What each symbol does to the elements:
s196: §>s81, ^>s983, ~>s843, @>s943, &>s163
s209: §>s740, ^>s378, ~>s408, @>s179, &>s379
s775: §>s961, ^>s158, ~>s155, @>s607, &>s888
s475: §>s493, ^>s239, ~>s598, @>s577, &>s355
s381: §>s943, ^>s68, ~>s81, @>s66, &>s387
s262: §>s722, ^>s528, ~>s475, @>s408, &>s577
s268: §>s814, ^>s379, ~>s262, @>s209, &>s408
s440: §>s894, ^>s515, ~>s404, @>s789, &>s501
s493: §>s355, ^>s475, ~>s66, @>s314, &>s640
s717: §>s158, ^>s607, ~>s448, @>s372, &>s775
s598: §>s66, ^>s655, ~>s943, @>s355, &>s783
s515: §>s440, ^>s51, ~>s517, @>s843, &>s894
s501: §>s263, ^>s894, ~>s602, @>s515, &>s517
s943: §>s387, ^>s381, ~>s163, @>s783, &>s983
s607: §>s717, ^>s830, ~>s888, @>s84, &>s158
s577: §>s314, ^>s722, ~>s355, @>s528, &>s239
s378: §>s209, ^>s155, ~>s814, @>s448, &>s740
s814: §>s408, ^>s268, ~>s722, @>s740, &>s587
s722: §>s577, ^>s262, ~>s493, @>s587, &>s314
s255: §>s173, ^>s163, ~>s515, @>s196, &>s843
s408: §>s587, ^>s814, ~>s577, @>s379, &>s528
s894: §>s501, ^>s440, ~>s249, @>s51, &>s263
s789: §>s51, ^>s843, ~>s501, @>s255, &>s515
s355: §>s640, ^>s493, ~>s783, @>s239, &>s655
s740: §>s379, ^>s209, ~>s587, @>s155, &>s268
s66: §>s783, ^>s598, ~>s387, @>s640, &>s68
s602: §>s937, ^>s249, ~>s140, @>s517, &>s457
s587: §>s528, ^>s408, ~>s314, @>s268, &>s262
s404: §>s249, ^>s517, ~>s918, @>s501, &>s602
s314: §>s239, ^>s577, ~>s640, @>s262, &>s475
s457: §>s918, ^>s937, ~>s84, @>s249, &>s588
s179: §>s155, ^>s448, ~>s379, @>s961, &>s378
s263: §>s517, ^>s501, ~>s937, @>s440, &>s404
s379: §>s268, ^>s740, ~>s528, @>s378, &>s814
s173: §>s843, ^>s255, ~>s440, @>s81, &>s789
s155: §>s378, ^>s179, ~>s268, @>s888, &>s209
s158: §>s775, ^>s717, ~>s179, @>s830, &>s961
s372: §>s830, ^>s84, ~>s775, @>s140, &>s607
s517: §>s404, ^>s263, ~>s457, @>s894, &>s249
s961: §>s888, ^>s775, ~>s378, @>s717, &>s448
s783: §>s68, ^>s66, ~>s983, @>s655, &>s381
s51: §>s515, ^>s789, ~>s263, @>s173, &>s440
s918: §>s588, ^>s457, ~>s372, @>s602, &>s140
s640: §>s655, ^>s355, ~>s68, @>s475, &>s598
s239: §>s475, ^>s314, ~>s655, @>s722, &>s493
s68: §>s381, ^>s783, ~>s196, @>s598, &>s943
s249: §>s602, ^>s404, ~>s588, @>s263, &>s937
s140: §>s713, ^>s588, ~>s607, @>s457, &>s84
s888: §>s448, ^>s961, ~>s209, @>s158, &>s179
s655: §>s598, ^>s640, ~>s381, @>s493, &>s66
s830: §>s607, ^>s372, ~>s961, @>s713, &>s717
s84: §>s372, ^>s713, ~>s158, @>s588, &>s830
s937: §>s457, ^>s602, ~>s713, @>s404, &>s918
s387: §>s983, ^>s943, ~>s255, @>s68, &>s196
s528: §>s262, ^>s587, ~>s239, @>s814, &>s722
s588: §>s140, ^>s918, ~>s830, @>s937, &>s713
s163: §>s255, ^>s81, ~>s51, @>s983, &>s173
s983: §>s196, ^>s387, ~>s173, @>s381, &>s81
s448: §>s179, ^>s888, ~>s740, @>s775, &>s155
s713: §>s84, ^>s140, ~>s717, @>s918, &>s372
s81: §>s163, ^>s196, ~>s789, @>s387, &>s255
s843: §>s789, ^>s173, ~>s894, @>s163, &>s51

In the rows, 19 stands for zero.

The rows follow the links: the fewer symbols apart two elements are, the more alike their rows tend to be.

Each row is also shifted at random along 3 hidden directions that mean nothing.

Some elements, each with a row of numbers:
s255
23 24 22 19 22 15 20 13 16 21 18 17 14 14 23 20 23 18 16 18 11 24 20 16 22 18 14 18 21 15 22 17 24
s81
24 25 22 19 22 16 20 13 17 20 20 16 18 16 23 18 24 17 18 17 12 24 22 15 22 18 17 18 20 16 21 19 24
s493
9 21 21 19 19 23 16 13 17 18 25 15 22 21 17 15 21 18 12 11 15 13 22 19 19 21 21 17 20 23 17 20 14
s783
12 22 18 14 21 17 19 12 14 20 26 15 20 19 22 16 24 14 15 13 14 18 23 19 19 17 19 22 18 17 21 19 16
s457
27 17 18 17 19 16 20 27 19 19 13 23 19 16 22 22 17 20 26 26 23 25 16 17 19 17 20 19 18 16 20 20 23
s894
12 22 23 14 19 19 14 14 13 19 15 21 18 12 24 26 20 18 15 18 13 21 13 20 21 19 19 22 21 17 26 9 20
s379
12 14 14 20 18 17 22 20 23 18 21 18 19 25 14 13 16 18 22 18 24 15 20 21 16 18 18 21 15 19 13 20 16
s598
19 21 19 15 20 20 17 13 14 19 27 15 23 20 21 16 24 15 14 13 15 16 23 19 19 18 22 20 19 21 20 21 15
s722
31 19 17 24 19 20 21 11 23 18 22 14 18 23 14 13 19 17 14 13 17 13 22 19 19 20 15 18 17 20 15 19 16
s655
20 22 21 15 20 21 16 5 15 18 25 15 23 19 20 16 23 14 9 9 12 13 20 22 19 19 22 24 19 21 20 12 14
s249
21 18 20 13 19 18 16 22 16 18 14 23 21 15 24 24 19 18 23 23 19 24 14 19 19 17 23 22 19 17 23 15 21
s588
14 17 21 18 20 18 19 19 23 15 11 22 22 17 20 22 16 18 23 23 20 22 11 20 21 18 22 22 18 18 19 9 24
s239
24 20 16 23 18 18 20 12 18 21 24 14 13 21 15 15 19 18 12 12 16 13 23 20 18 20 11 18 18 18 17 21 14
s830
20 16 21 23 17 21 18 22 24 15 11 22 19 18 15 22 13 22 20 22 22 18 12 20 19 20 20 18 19 20 17 14 21
s843
14 24 24 19 20 20 17 22 15 20 18 19 19 13 22 21 22 22 19 21 14 24 21 13 22 19 20 12 23 19 21 25 24
s640
19 20 14 19 18 18 20 19 13 24 26 15 13 20 18 15 22 19 15 16 17 17 27 18 16 19 13 16 19 17 19 29 13
s268
19 14 14 21 18 18 22 21 24 18 22 17 21 25 14 13 16 18 22 18 25 15 21 19 17 18 19 19 15 20 13 23 16
s918
13 17 23 17 19 21 17 26 22 14 13 23 27 17 21 22 17 20 27 26 22 24 14 16 21 18 29 17 20 22 18 18 25
s528
12 18 17 24 19 20 21 18 24 17 23 15 21 25 13 12 18 19 19 16 21 15 22 17 19 19 19 16 17 22 12 23 18
s173
18 24 21 20 20 16 20 18 15 22 18 18 13 14 22 20 22 20 18 20 13 24 21 15 21 19 13 15 22 15 22 22 23
s775
17 14 14 22 14 19 19 28 20 20 14 22 12 19 13 21 12 23 20 23 26 16 17 21 15 20 13 17 18 18 17 21 15
s314
13 20 17 23 19 19 20 10 20 20 23 14 14 21 14 14 19 18 12 12 15 13 21 21 19 20 12 20 18 18 16 16 15
s517
14 19 22 13 19 20 15 25 14 18 15 22 23 14 24 25 20 20 22 24 19 24 16 17 19 18 26 18 21 20 23 19 21
s943
13 22 16 16 21 14 23 20 14 23 25 16 15 19 23 15 24 18 21 19 16 24 27 15 19 17 15 16 19 14 20 29 20

The symbols that take the first to the second take the third to the fourth, perhaps in another order. What is the fourth?
Answer with the element's name.
35 18 21 13 20 17 16 16 17 18 13 23 21 14 25 25 19 16 20 21 18 22 13 21 19 17 22 25 18 17 24 9 21
: 24 16 20 23 17 22 18 23 24 15 11 22 20 18 15 22 13 22 21 23 23 18 13 19 20 20 22 17 19 22 17 16 22
:: 15 17 21 14 20 17 18 21 19 17 13 22 22 15 23 23 18 18 24 23 20 23 13 19 20 17 23 23 19 18 21 12 23
: s717

14 14 17 19 19 21 19 15 25 14 21 18 27 25 15 14 17 16 20 16 23 13 17 21 18 18 25 23 15 23 13 14 16
: 20 15 12 22 18 16 24 21 24 20 23 17 17 25 13 13 16 19 22 19 24 17 23 19 16 18 15 18 15 18 13 25 16
:: 11 19 18 23 18 20 21 12 21 19 23 14 17 23 14 13 19 18 14 13 17 13 21 19 19 21 14 18 18 20 15 19 16
: s239

22 17 22 18 19 21 18 25 23 14 12 23 26 17 20 22 17 20 26 25 22 23 14 17 21 18 27 18 19 21 17 17 25
: 20 17 20 19 19 17 20 18 23 16 11 22 19 17 19 22 15 18 22 22 20 22 11 21 21 18 19 22 17 17 19 9 24
:: 19 16 18 22 16 18 19 17 24 17 10 22 14 17 15 22 12 20 17 20 21 16 11 23 18 20 13 22 18 17 18 8 19
: s717

14 21 19 17 19 22 16 12 15 19 26 15 21 20 19 16 23 17 12 12 15 14 22 19 18 19 21 19 19 21 19 20 14
: 16 22 20 14 21 18 17 4 15 19 25 15 21 19 21 16 24 13 10 10 12 14 20 22 19 19 19 25 18 19 21 11 14
:: 22 13 16 19 18 21 19 20 23 15 21 19 26 25 15 15 16 17 22 18 25 14 18 20 17 18 25 20 15 23 14 20 16
: s268

8 20 20 22 18 23 18 18 19 18 25 15 21 22 14 14 20 21 15 14 17 14 23 17 19 20 21 13 20 24 15 26 16
: 24 16 17 22 20 19 21 11 25 16 22 16 22 25 14 13 18 15 18 14 20 13 18 21 19 19 20 22 15 20 13 14 17
:: 17 18 19 24 20 21 21 12 24 16 23 15 22 24 13 13 19 18 15 13 18 13 20 19 20 20 20 18 18 22 13 18 18
: s740

17 16 20 22 17 19 19 21 24 16 10 22 17 17 16 22 13 21 21 22 21 19 12 21 20 20 17 20 18 18 18 12 22
: 25 16 20 21 18 18 19 23 24 16 11 22 19 17 18 22 15 20 24 24 22 21 13 19 20 19 20 19 18 18 18 15 24
:: 19 16 14 24 18 16 24 19 24 20 23 16 16 25 13 12 17 19 20 17 22 16 23 18 17 19 13 17 16 18 13 24 17
: s814

16 13 14 19 17 18 21 21 23 18 21 18 21 25 15 15 15 18 22 18 25 14 19 21 16 18 20 21 15 20 14 20 15
: 22 13 13 20 18 17 22 23 23 19 22 18 19 25 14 13 16 18 23 19 26 15 22 20 15 18 18 19 15 19 13 24 15
:: 22 21 17 15 20 18 18 18 13 22 27 16 19 20 21 16 24 17 17 15 17 19 26 17 18 17 19 18 19 19 20 26 15
: s783

19 17 19 18 19 17 20 26 21 18 12 23 19 17 21 22 16 20 26 26 22 24 15 18 19 17 21 19 18 17 19 17 24
: 6 17 21 15 20 16 18 22 19 17 13 23 20 16 22 23 18 18 24 23 20 24 13 20 19 18 22 22 18 17 21 13 23
:: 18 23 24 16 19 20 15 18 13 19 15 20 18 12 23 24 21 20 16 19 13 23 17 17 21 19 19 17 22 18 24 16 21
: s789

35 17 19 17 19 17 19 20 22 17 12 22 20 16 22 23 16 18 23 24 21 23 14 20 20 18 21 22 17 17 20 12 24
: 29 16 17 20 19 14 22 23 22 19 11 22 14 16 20 22 15 19 25 25 22 24 15 19 19 18 14 20 17 14 20 16 23
:: -2 25 22 18 22 14 21 10 17 21 18 17 13 14 22 18 23 17 16 16 10 23 18 18 22 18 11 20 20 13 22 13 24
: s255

29 25 22 19 21 17 19 15 15 20 17 18 15 13 23 21 23 19 16 19 12 23 20 15 22 19 15 17 22 16 22 18 23
: 21 24 25 18 20 23 16 22 15 18 17 19 21 13 22 22 22 22 18 21 14 24 20 13 22 19 24 12 24 21 22 24 24
:: 13 13 15 18 17 19 18 17 22 17 20 19 21 23 15 17 15 16 19 17 24 12 16 24 16 18 20 25 14 20 16 12 13
: s740

23 22 18 14 21 17 19 11 14 21 26 15 20 19 23 16 24 14 15 13 14 18 23 19 18 18 19 22 18 18 21 19 16
: 15 23 19 17 22 15 21 20 16 21 23 16 19 18 23 16 25 18 21 19 15 25 25 13 21 17 18 15 20 17 19 28 23
:: 18 15 20 21 16 23 15 18 23 15 13 22 21 19 15 22 13 20 16 19 22 14 11 23 19 21 21 21 18 22 17 9 17
: s179

29 25 24 19 22 18 19 12 17 19 18 17 19 14 23 20 23 18 16 17 11 23 20 15 23 19 19 18 22 18 21 17 24
: 6 25 22 19 21 16 20 14 16 21 17 18 13 13 22 21 22 19 16 18 11 23 18 16 22 19 12 18 21 14 23 16 23
:: 23 23 15 18 21 12 24 20 14 24 24 16 12 18 23 16 24 18 21 19 16 25 27 15 18 17 12 16 19 12 20 29 21
: s983

15 16 18 22 18 16 21 25 23 18 11 23 15 17 17 21 14 21 24 25 23 22 14 19 19 19 15 19 18 16 18 16 23
: 17 17 21 18 19 18 19 21 23 15 12 23 22 17 20 22 16 19 24 24 21 23 13 19 20 18 23 21 18 19 19 13 25
:: 26 18 21 14 20 18 17 19 18 17 13 23 23 14 24 24 18 17 22 23 19 23 13 20 20 17 24 24 18 18 22 11 23
: s404

8 22 23 16 19 20 15 23 13 20 16 21 18 13 23 24 20 21 18 21 15 23 17 17 20 19 20 16 23 18 24 19 21
: 35 20 21 14 18 18 15 20 13 20 15 22 18 13 25 26 19 19 18 22 17 23 16 19 18 18 20 21 20 17 25 16 20
:: 35 21 18 19 18 22 17 19 15 20 26 15 21 21 17 16 21 19 14 15 18 16 27 16 17 19 21 13 20 22 18 31 13
: s598

25 16 20 23 17 22 17 22 24 15 11 22 20 18 15 22 13 21 20 22 22 18 13 20 20 20 21 18 19 21 17 13 22
: 31 13 13 20 14 19 19 24 20 20 17 21 15 21 14 20 13 20 19 20 26 14 18 23 14 19 15 21 16 18 17 19 12
:: 16 14 16 21 15 19 18 22 21 19 14 21 15 20 14 21 12 21 18 20 24 14 14 24 15 20 15 21 17 18 18 14 14
: s740

12 21 17 15 19 18 19 21 13 22 27 15 19 20 21 15 24 18 19 17 17 20 27 16 17 18 19 15 19 18 19 31 15
: 13 22 20 15 22 18 20 20 15 20 25 16 23 19 23 15 25 18 21 18 16 23 25 13 20 17 24 14 20 20 19 29 21
:: 15 23 24 18 19 20 16 21 14 19 16 20 17 12 22 23 21 21 17 20 14 24 18 15 21 19 20 14 23 19 23 21 22
: s501

